Here is a tiny trained network, its code and every weight. The questions are about switching its units off for an input and a class, where a switched-off unit gives its printed mean instead of its output.

import numpy as np


def w(rows, s, z=0):
    codes = np.array(rows[::2]) - 128.0
    scale = np.full(codes.shape[1], s)
    scale[-1] = z or s
    return codes * scale


def f(y):
    return y / 2 * (1 + np.tanh(0.7978845608 * (y + 0.044715 * y**3)))


def log_softmax(a):
    a = a - a.max(-1, keepdims=True)
    return a - np.log(np.exp(a).sum(-1, keepdims=True))


def net(x, mask):
    res = np.array(x, float).reshape(1, 6) / 4 @ E
    y = f(res @ A[0][:, :-1].T + A[0][:, -1])
    res = res + np.where(mask, y, B[0][:, -1]) @ B[0][:, :-1]
    return log_softmax(res[-1] @ U[:, :-1].T + U[:, -1])


A, B = {}, {}
E = w([
[127,129,127],'x0',
[56,64,138],'x1',
[123,120,18],'x2',
[130,127,128],'x3',
[63,255,135],'x4',
[128,129,128],'x5',
],0.0094)
A[0] = w([
[150,55,91,220],'neuron 0',
[16,73,145,59],'neuron 1',
[147,144,187,135],'neuron 2',
[195,194,125,61],'neuron 3',
[180,57,186,213],'neuron 4',
[199,87,133,225],'neuron 5',
[70,61,140,71],'neuron 6',
[133,186,103,147],'neuron 7',
[126,147,71,21],'neuron 8',
[165,126,232,146],'neuron 9',
[226,181,143,36],'neuron 10',
[198,170,98,6],'neuron 11',
[163,110,22,226],'neuron 12',
[58,161,116,163],'neuron 13',
[161,142,202,143],'neuron 14',
[140,139,104,227],'neuron 15',
[51,93,133,99],'neuron 16',
[238,184,113,23],'neuron 17',
[153,122,53,142],'neuron 18',
[37,149,131,101],'neuron 19',
[204,166,107,74],'neuron 20',
[104,128,47,114],'neuron 21',
[96,174,100,33],'neuron 22',
[141,73,130,223],'neuron 23',
[132,216,116,49],'neuron 24',
[63,106,128,106],'neuron 25',
[179,55,75,90],'neuron 26',
[134,116,82,227],'neuron 27',
[185,134,98,115],'neuron 28',
[153,83,172,233],'neuron 29',
[147,130,216,82],'neuron 30',
[73,135,72,17],'neuron 31',
[61,100,132,87],'neuron 32',
[185,98,119,107],'neuron 33',
[184,166,139,15],'neuron 34',
[70,72,130,138],'neuron 35',
[143,172,95,178],'neuron 36',
[127,129,125,251],'neuron 37',
[94,207,109,252],'neuron 38',
[106,5,184,91],'neuron 39',
[98,50,179,36],'neuron 40',
[140,131,55,29],'neuron 41',
],0.013,0.0019)
B[0] = w([
[118,253,174,205],'neuron 0',
[210,65,23,194],'neuron 1',
[74,87,112,160],'neuron 2',
[175,101,161,163],'neuron 3',
[82,165,241,220],'neuron 4',
[73,211,235,190],'neuron 5',
[138,99,82,182],'neuron 6',
[90,121,172,163],'neuron 7',
[103,35,93,143],'neuron 8',
[43,70,97,197],'neuron 9',
[181,64,124,165],'neuron 10',
[181,31,70,150],'neuron 11',
[59,138,157,196],'neuron 12',
[165,226,206,174],'neuron 13',
[44,77,84,172],'neuron 14',
[93,139,146,141],'neuron 15',
[207,110,82,167],'neuron 16',
[182,76,71,169],'neuron 17',
[39,68,98,165],'neuron 18',
[164,146,233,175],'neuron 19',
[191,128,19,153],'neuron 20',
[77,106,66,166],'neuron 21',
[152,130,159,156],'neuron 22',
[129,180,148,184],'neuron 23',
[134,153,158,180],'neuron 24',
[187,136,102,155],'neuron 25',
[144,183,191,204],'neuron 26',
[80,153,111,155],'neuron 27',
[146,136,159,146],'neuron 28',
[96,184,117,186],'neuron 29',
[62,56,9,178],'neuron 30',
[127,107,114,151],'neuron 31',
[215,97,72,157],'neuron 32',
[143,179,209,163],'neuron 33',
[167,61,103,142],'neuron 34',
[177,149,95,178],'neuron 35',
[90,124,146,155],'neuron 36',
[83,233,188,140],'neuron 37',
[125,184,222,201],'neuron 38',
[165,125,187,245],'neuron 39',
[130,133,105,195],'neuron 40',
[83,65,80,153],'neuron 41',
],0.0048,0.011)
U = w([
[126,147,97,255],'0',
[138,186,122,76],'1',
[47,98,72,64],'2',
[248,109,68,71],'3',
],0.014,0.0063)

Each question gives the input, the list of numbers given to net, and the class t.
The units are the neurons (one row each of A and B). Each row of codes is followed by its name. A weight is (code - 128) times the scale printed after its matrix; where a second scale follows, it is the last column's (A, B and U).
mask holds one flag per neuron, in row order. A switched-off neuron (its flag False) gives its mean, the last column of its row in B, instead of its output. The means were averaged over made-up inputs and are rounded, as every weight is.
A unit's drop is (log p(t) with every unit on - log p(t) with that unit switched off) / (log p(t) with every unit on - log p(t) with every unit switched off).
The circuit of an input: a set's keep is (log p(t) with only the set's units on - log p(t) with every unit switched off) / (log p(t) with every unit on - log p(t) with every unit switched off). Starting from the 12 units with the biggest drops (on a tie, the unit counted first), units are removed one at a time, each time the one whose removal leaves the highest keep (on an exact tie, the one counted first), for as long as the keep stays at least 0.8.
circuit, biggest first: the units of the circuit, biggest drop first
unit that matters most: the unit with the biggest drop
k most important neurons: the k neurons with the biggest drops, biggest first
drop of u: that unit's drop, to one decimal
input [8,-7,1,-7,-7,-4], class 1: circuit, biggest first : [neuron 5; neuron 0]
input [7,-5,8,-3,-4,7], class 2: circuit, biggest first : [neuron 18; neuron 12]
input [-2,4,7,-2,-7,5], class 1: circuit, biggest first : [neuron 0; neuron 26]
input [-7,5,-4,0,0,-1], class 3: unit that matters most : neuron 1
input [-2,3,2,-2,1,2], class 3: circuit, biggest first : [neuron 4; neuron 5; neuron 9]
input [8,0,-7,0,-5,-5], class 2: circuit, biggest first : [neuron 9; neuron 30]
input [5,-7,-7,5,-3,-6], class 2: 3 most important neurons : [neuron 9; neuron 14; neuron 30]
input [-4,5,-3,-1,-6,-2], class 1: circuit, biggest first : [neuron 4; neuron 0; neuron 39]
input [1,0,-7,-8,-8,-3], class 1: circuit, biggest first : [neuron 4; neuron 5]
input [2,-3,7,-8,-7,8], class 0: 2 most important neurons : [neuron 26; neuron 0]
input [6,0,5,-7,-6,-4], class 1: circuit, biggest first : [neuron 0; neuron 26; neuron 5]
input [-2,-7,6,-7,6,-2], class 3: 3 most important neurons : [neuron 11; neuron 17; neuron 20]
input [6,6,-7,-1,4,4], class 2: 3 most important neurons : [neuron 30; neuron 9; neuron 14]
input [-3,-7,-5,3,-7,-2], class 1: unit that matters most : neuron 5
input [-5,-8,-7,6,6,2], class 3: 2 most important neurons : [neuron 10; neuron 17]
input [5,2,-7,1,2,-1], class 2: drop of neuron 30 : 0.1
input [4,3,5,-2,-5,-3], class 1: drop of neuron 19 : -0.1
input [2,4,-6,6,-1,1], class 2: drop of neuron 9 : 0.2
